Each row has a name. Each question is about the rows just above it. Places in a row count from 1.

sedus: [171 172 121  86]
nak: [136 133 133 133]
lovuv: [111  82 138 162]
kip: [111  82 138 159]
zolu: [109 171 138 159]
Kur: [112  82 139 159]
Number of entries in [171 172 121  86]: : 4
Which value is in both lovuv and Kur? : [82]
Shared by sedus and zolu: : [171]
Count the entries of [109 171 138]: : 3
Where does [111  81 138 162] differ from lovuv, and what was there? : 2, [82]
Number of entries in [136 133]: : 2
The value that nak holds more than once: : [133]

Pege: [112 108 153 111 144 103 138 112 139 112 108 145 137 149 157 173]
Malak: [161 157  99 113 128 109 149 147 149 144 150 145 113 142 161 156]
pagu: [142 136 153 111 144 103 138 112 139 138 139 139 136 117 111 152]
One entry of Pege was changed: [112 108 153 111 144 103 138 112 139 112 108 145 137 150 157 173]. Where, and from what? : 14, [149]
Whose row is [112 108 153 111 144 103 138 112 139 112 108 145 137 149 157 173]? : Pege
Where do [161 157  99 113 128 109 149 147 149 144 150 145 113 142 161 156] appear? : Malak
Whose row is [142 136 153 111 144 103 138 112 139 138 139 139 136 117 111 152]? : pagu

bebo: [103 126 121 140 147 120 128 126 131 122 145 163 165 161 130 116  77  86]
toda: [132 122 137 169 169 159 135 119  88  85  99 120 125 131 155 124 127 125]
duzik: [132 123 137 160 162 165 135 118 110  73  97 120 126 131 150 122 127 126]
lanez: [131 122 146 174 169 156 129 111  80  91 109 127 121 160 145 121 128 126]
Gom: [124 156 167 161 151 127 110  66  91 106 129 120 147 141 159 127 127 129]
vib: [133 122 126 129 127 126 155 169 159 149 123 102  77  93 110 130 120 148]
Nol: [170 168 152 126 106  67  91 103 129 119 144 139 122 127 128 129 123 154]
Gamed: [160 130 114  73  84 103 126 111 140 147 120 128 126 131 122 145 166 168]
vubab: [122 127 127 129 125 155 164 160 154 126 109  71 161 153 128 110  69  88]
lovad: [126 128 156 124 127 125 132 124 136 165 161 166 138 120  89  78  99 118]
tufe: [166 147 123  99  71  96 111 129 121 149 133 124 126 129 127 126 158 169]
ruvoz: [122 127 127 129 125 155 164 160 154 126 109  71  87 105 129 120 146 140]
How many entries does [133 122 126 129 127 126 155 169 159 149 123 102  77  93 110 130 120 148] have? : 18
Whose row is [124 156 167 161 151 127 110  66  91 106 129 120 147 141 159 127 127 129]? : Gom
Where does [166 147 123  99  71  96 111 129 121 149 133 124 125 129 127 126 158 169] differ from tufe, and what was there? : 13, [126]
[166 147 123  99  71  96 111 129 121 149 133 124 126 129 127 126 158 169] is in which row? : tufe

merek: [133 155 106  98 154 115 133 112 143 132 112 122 142 133 133 103 135]
Gif: [123 141  95 128 152 121  98 135 150 112 130 151 124 115 145 138 103]
rakal: [ 87 121 123 139 145 110 107 118 151 123 143 155 135 120 142 112 102]
Mun: [104 160 111 128 130 170  94 111 113 112 142 140 132 120 170 121 116]
Bepu: [103 127 102 120 129 131  81 103 131 110 151 131 144 102 130 128 127]
Where does [ 87 121 123 139 145 110 107 118 151 123 143 155 136 120 142 112 102] differ from rakal, and what was there? : 13, [135]
How many entries does [104 160 111 128 130 170  94 111 113 112 142 140 132 120 170 121 116] have? : 17
Whose row is [103 127 102 120 129 131  81 103 131 110 151 131 144 102 130 128 127]? : Bepu
Which value appears more than once in rakal? : [123]
Count the entries of [103 127 102 120 129 131  81 103 131 110 151 131 144 102 130 128 127]: : 17
Where do [133 155 106  98 154 115 133 112 143 132 112 122 142 133 133 103 135] appear? : merek
How many entries does [104 160 111 128 130 170  94 111 113 112 142 140 132] have? : 13

Ralal: [121  90 116 107 122 127 103 127  98 106 132 129 120 122 128 156 154 117
 102 133 116 135 117]
sofe: [118 119 123 139 129 139 137 128 128 140 109 133 125 149 137 111 127 121
 113 116 118 146 122]
Dige: [110 121 117 136 146 146 130 120 128 159 111 159 119 135 117 119 114 135
 125  93 123 140 129]
Sipan: [133 139 131 120 108 100 122 142 136 130 157  91 145 133 139 107 116 139
 159 153 133  90 133]
bisam: [110 103 104 131 136 145 124 113 127 160 121 165 112 126 125 122 108 139
 119 103 116 147 121]
zom: [120 142 142 143 131 142 146 138 145 128 114 127 133 149 126 102 120 123
 134 106 138 126 138]
dogad: [110 122 133 145 158 144 145 131 134 147 107 152 125 144 109 115 120 132
 135  78 135 124 143]
vusot: [126 150 130 131 115 135 142 138 158 116 145 119 135 139 131  96 109 124
 151 130 143 114 142]
tor: [111 109 121 133 128 137 131 123 120 143 110 147 114 142 134 117 124 128
 102 115 112 144 119]
mene: [124  95 101 102 117 130  89 132  91  98 140 126 128 118 118 168 160 119
 104 126 118 135 114]
Where does [111 109 121 133 128 137 131 123 119 143 110 147 114 142 134 117 124 128
 102 115 112 144 119] differ from tor, and what was there? : 9, [120]
Where does [111 109 121 133 128 137 130 123 120 143 110 147 114 142 134 117 124 128
 102 115 112 144 119] differ from tor, and what was there? : 7, [131]

mobez: [134 139 117 110  99 104 131 120 140 162 145 148 134 123 131 140 129  87
 104 128 145 169 123 127 152 127 139 119  95 153 111 122 112 130 142 142
 140 136 159 139  74 109 117  80 112 152 160 149 134 177 184 139 142  90
 118  99 124 126 146 110 133 123]
dop: [121 126 137  91  93 113 131 125 120 187 154 154 137 124 156 131 119 108
 120 131 174 165 114 128 139 118 130 125  89 132 113 110  99 148 142 148
 142 124 156 135  77 135 125  93 112 134 141 136 126 145 179 140 152  87
 101  96 126 130 157 109 146 114]
neb: [120 134 132 129 140 142 140 130 121 128 128 115 124 143 112 121 127 145
 128 124 116 104 135 121 128 140 122 123 137 120 138 119 129 132 109 128
 115 124 122 119 140 128 130 145 113 130 111 122 119 130 118 129 127 143
 127 151 145 129 123 122 127 116]
Zave: [117 130 127 153 143 158 105 133 118  87 134 111 128 133 119 107 106 148
 134 114 113 109 137 139 112 130 121 140 168 115 144 137 125 124 114 113
 119 128 114 137 159 145 128 160 138 120 116 121 127 119 105 118 133 164
 127 166 139 134 102 159 126 111]
gabev: [141 119 136 128 124 133 128 124 124 106 120 116 140 131 125 118 131 139
 135 127 115 113 133 126 122 144 125 124 128 126 131 115 140 123 123 120
 124 120 130 128 135 111 128 134 137 132 137 123 117 126 113 125 127 128
 122 112 129 141 112 135 129 135]
kiv: [140 136 122 108  94 115 159 119 118 170 160 146 131 117 152 130 153  99
 110 127 180 123 122 132 150 120 128 128  92 141 119 113 102 134 136 154
 149 123 179 121  87 113 128  84 124 170 154 122 116 160 164 153 144  73
 112  89 129 143 147 115 136 116]
Where does [134 139 117 110  99 104 131 120 140 162 145 148 134 123 131 140 129  87
 104 128 145 169 123 127 152 127 139 119  96 153 111 122 112 130 142 142
 140 136 159 139  74 109 117  80 112 152 160 149 134 177 184 139 142  90
 118  99 124 126 146 110 133 123] differ from mobez, and what was there? : 29, [95]
[141 119 136 128 124 133 128 124 124 106 120 116 140 131 125 118 131 139
 135 127 115 113 133 126 122 144 125 124 128 126 131 115 140 123 123 120
 124 120 130 128 135 111 128 134 137 132 137 123 117 126 113 125 127 128
 122 112 129 141 112 135 129 135] is in which row? : gabev

zag: [130 128 126 130 133 126 138 137 129 127 128  95 104 140 125 127 125 128
 126 127 130 130 132 126 129 126 129 134 125 134 124 131 104 129  93 133
 139 129 129 133 100 122]
Pirum: [132 128 127 131 129 133 132 130 130 128 129  85  92 134 127 128 123 129
 128 129 133 132 135 127 129 121 132 128 125 135 125 134 100 132  82 127
 134 132 130 130  87 123]
nime: [134 128 123 130 121 112 117 114 131 129 131 111 103 114 123 131 129 131
 127 124 137 135 131 130 131 116 133 121 131 125 130 138 126 134 110 115
 118 134 131 122 106 137]
lok: [126 131 134 122 121 111 115 113 130 134 132 126 116 111 131 131 128 132
 132 136 126 127 126 132 130 120 128 125 132 123 133 124 132 128 123 121
 115 129 129 119 120 127]
Somud: [133 129 123 127 130 129 128 129 132 123 134 126 124 128 125 132 131 132
 127 124 132 133 130 130 133 127 130 125 120 131 130 133 129 131 126 124
 129 133 131 126 125 120]
tula: [130 131 122 128 131 137 132 133 131 121 132 137 141 136 123 130 131 130
 124 122 131 131 129 128 131 137 129 127 120 134 129 131 133 130 141 132
 134 131 130 131 140 119]
Kor: [130 129 122 128 131 137 132 133 131 121 132 137 141 136 123 130 131 130
 124 122 131 131 129 128 131 137 129 127 120 134 129 131 133 130 141 130
 134 131 130 131 140 119]
How many entries does [130 129 122 128 131 137 132 133 131 121 132 137 141 136 123 130 131 130
 124 122 131 131 129 128 131 137 129 127 120 134 129 131 133 130 141] have? : 35
Whose row is [130 128 126 130 133 126 138 137 129 127 128  95 104 140 125 127 125 128
 126 127 130 130 132 126 129 126 129 134 125 134 124 131 104 129  93 133
 139 129 129 133 100 122]? : zag
Count the entries of [132 128 127 131 129 133 132 130 130 128 129  85  92 134 127 128 123 129
 128 129 133 132 135 127 129 121 132 128 125 135 125 134]: : 32
Where does [132 128 127 131 129 133 132 130 130 128 129  85  92 134 127 128 123 129
 128 129 133 132 135 127 129 121 132 128 125 135 125 134 100 131  82 127
 134 132 130 130  87 123] differ from Pirum, and what was there? : 34, [132]
Whose row is [130 131 122 128 131 137 132 133 131 121 132 137 141 136 123 130 131 130
 124 122 131 131 129 128 131 137 129 127 120 134 129 131 133 130 141 132
 134 131 130 131 140 119]? : tula

riz: [117 132 140 121]
dativ: [139 119 135 130]
Vuve: [141 142 111 111]
kuz: [ 97 124 122 129]
Mise: [159 142 157 151]
Seka: [110 138 121 119]
refo: [110  75 141 142]
pero: [116 131 120 109]
Tafi: [121 126 128 129]
Begu: [145 138 147 143]
Repeated in Vuve: : [111]
Count the entries of [110 138 121 119]: : 4

puvib: [128 141 115  76 142]
bazaf: [110 134 121 162 134]
dor: [142 141 106  76 107]
zekov: [142 141 142 142 142]
Maf: [110 125 121 162 100]
lanut: [138 155 118 124 127]
[142 141 106  76 107] is in which row? : dor
Repeated in bazaf: : [134]
Which value appears more than once in zekov? : [142]

semut: [135 133 132 116 113 123  87 130 164 137 150 125  95 127 107  93 153]
mefeg: [123 104 127 149 124 145 163 145  97 115 106 119 156 149 150 157 111]
beba: [135 129 129 126 113 137 111 136 141 130 138 120 117 135 123 113 139]
lem: [129 123 131 113  97 121 102 146 160 132 128 116 104 137 121 102 146]
Fur: [127 121 127 121 106 140 129 150 144 124 118 122 127 149 130 120 127]
nide: [133 127 127 132 117 131 118 131 142 133 150 126 119 133 121 115 141]
zofe: [123 114 121 153 129 145 166 138  91 123 122 127 160 145 144 159 146]
Rezat: [137 143 129 115 113 129  79 130 170 140 162 125  88 126 106  85 157]
sesut: [133 114 126 128 121 134 124 138 135 123 113 115 126 134 134 122 134]
How many entries does [137 143 129 115 113 129  79 130 170 140 162 125  88 126] have? : 14
How many entries does [135 129 129 126 113 137 111 136 141 130 138 120 117 135 123] have? : 15
Whose row is [129 123 131 113  97 121 102 146 160 132 128 116 104 137 121 102 146]? : lem
The one value in Rezat and zofe: : [129]

linep: [154 110 119 146 113 120 121 131 137 123 112 113 143 144 111 136 135 136
 117 151 135 137  79 147 153 115 138 124 129 136 109  98 114 118 143 154
 121 135 115 124 113 115 128 159 120 127 131]
bibi: [149 106 120 145 111 117 119 141 128 122 112 118 143 147 111 141 129 140
 114 148 133 124  87 155 148 105 128 126 129 143 111 101 117 116 137 151
 120 137 113 121 114 114 128 149 121 125 125]
dutam: [155 115 119 145 119 122 124 120 143 124 114 109 140 140 113 128 140 133
 121 151 136 148  74 136 154 128 146 123 129 127 110  98 114 122 148 155
 123 132 119 128 115 117 129 163 119 128 138]
nofip: [161 123 124 152 113 122 115 143 180 122 128 110 135 151 143 111 116 111
 145 140 140 152  90 138 135 121 145 131 132 127 112  77 112 119 130 139
 115 124 123 137  94 108 137 164 115 126 146]
sor: [161 123 124 152 113 122 115 143 180 122 128 110 135 151 143 125 116 111
 145 140 133 152  90 138 135 121 145 131 132 127 112  77 112 119 130 139
 115 151 123 137  94 108 137 164 115 126 146]
One entry of linep was changed: [154 110 119 146 113 120 121 131 137 123 112 113 143 144 111 136 135 136
 117 151 135 137  79 147 153 115 138 124 129 136 109  98 114 118 143 154
 121 135 115 124 113 115 128 159 120 127 130]. Where, and from what? : 47, [131]
Where does [161 123 124 152 113 122 115 143 180 122 128 110 135 151 143 125 116 111
 145 140 133 152  90 138 135 121 145 131 132 127 112  77 112 119 130 139
 115 151 123 137  94 108 137 164 115 125 146] differ from sor, and what was there? : 46, [126]
Changed bibi: [149 106 120 145 111 117 119 141 128 122 112 118 143 147 111 141 129 140
 114 148 133 124  87 155 148 105 128 126 129 143 111 101 117 116 137 151
 120 137 113 121 114 114 128 149 120 125 125]. Place and old value: : 45, [121]

Bopup: [114 106 122 131]
ret: [ 90 129 143 133]
kekit: [ 90 148 143 121]
pizud: [120 109 143 133]
Sedis: [114 109 143 133]
Loted: [ 77  77  77 133]
Ger: [114 130 121 154]
rolab: [120  71 130 134]
The value that Loted holds more than once: : [77]
Number of entries in [77 77]: : 2
Which value is in both pizud and rolab? : [120]
Shared by Ger and rolab: : [130]
Count the entries of [114 106]: : 2

faki: [140 148 148 148 148 149 114 109 121]
damin: [141 125 145 132 154 106 110 106 110]
zigu: [135 129 140 131 134 135 125 150 126]
Dom: [104 141 104 151 124 104 147 124 160]
Reso: [163 140 156 107 146 111 116 105 149]
nes: [130 108 152 145 112 171  95 113  74]
The one value in zigu and Reso: : [140]
Repeated in zigu: : [135]
Whose row is [141 125 145 132 154 106 110 106 110]? : damin
One entry of nes was changed: [130 108 152 145 112 171  95 114  74]. Where, and from what? : 8, [113]
Repeated in faki: : [148]

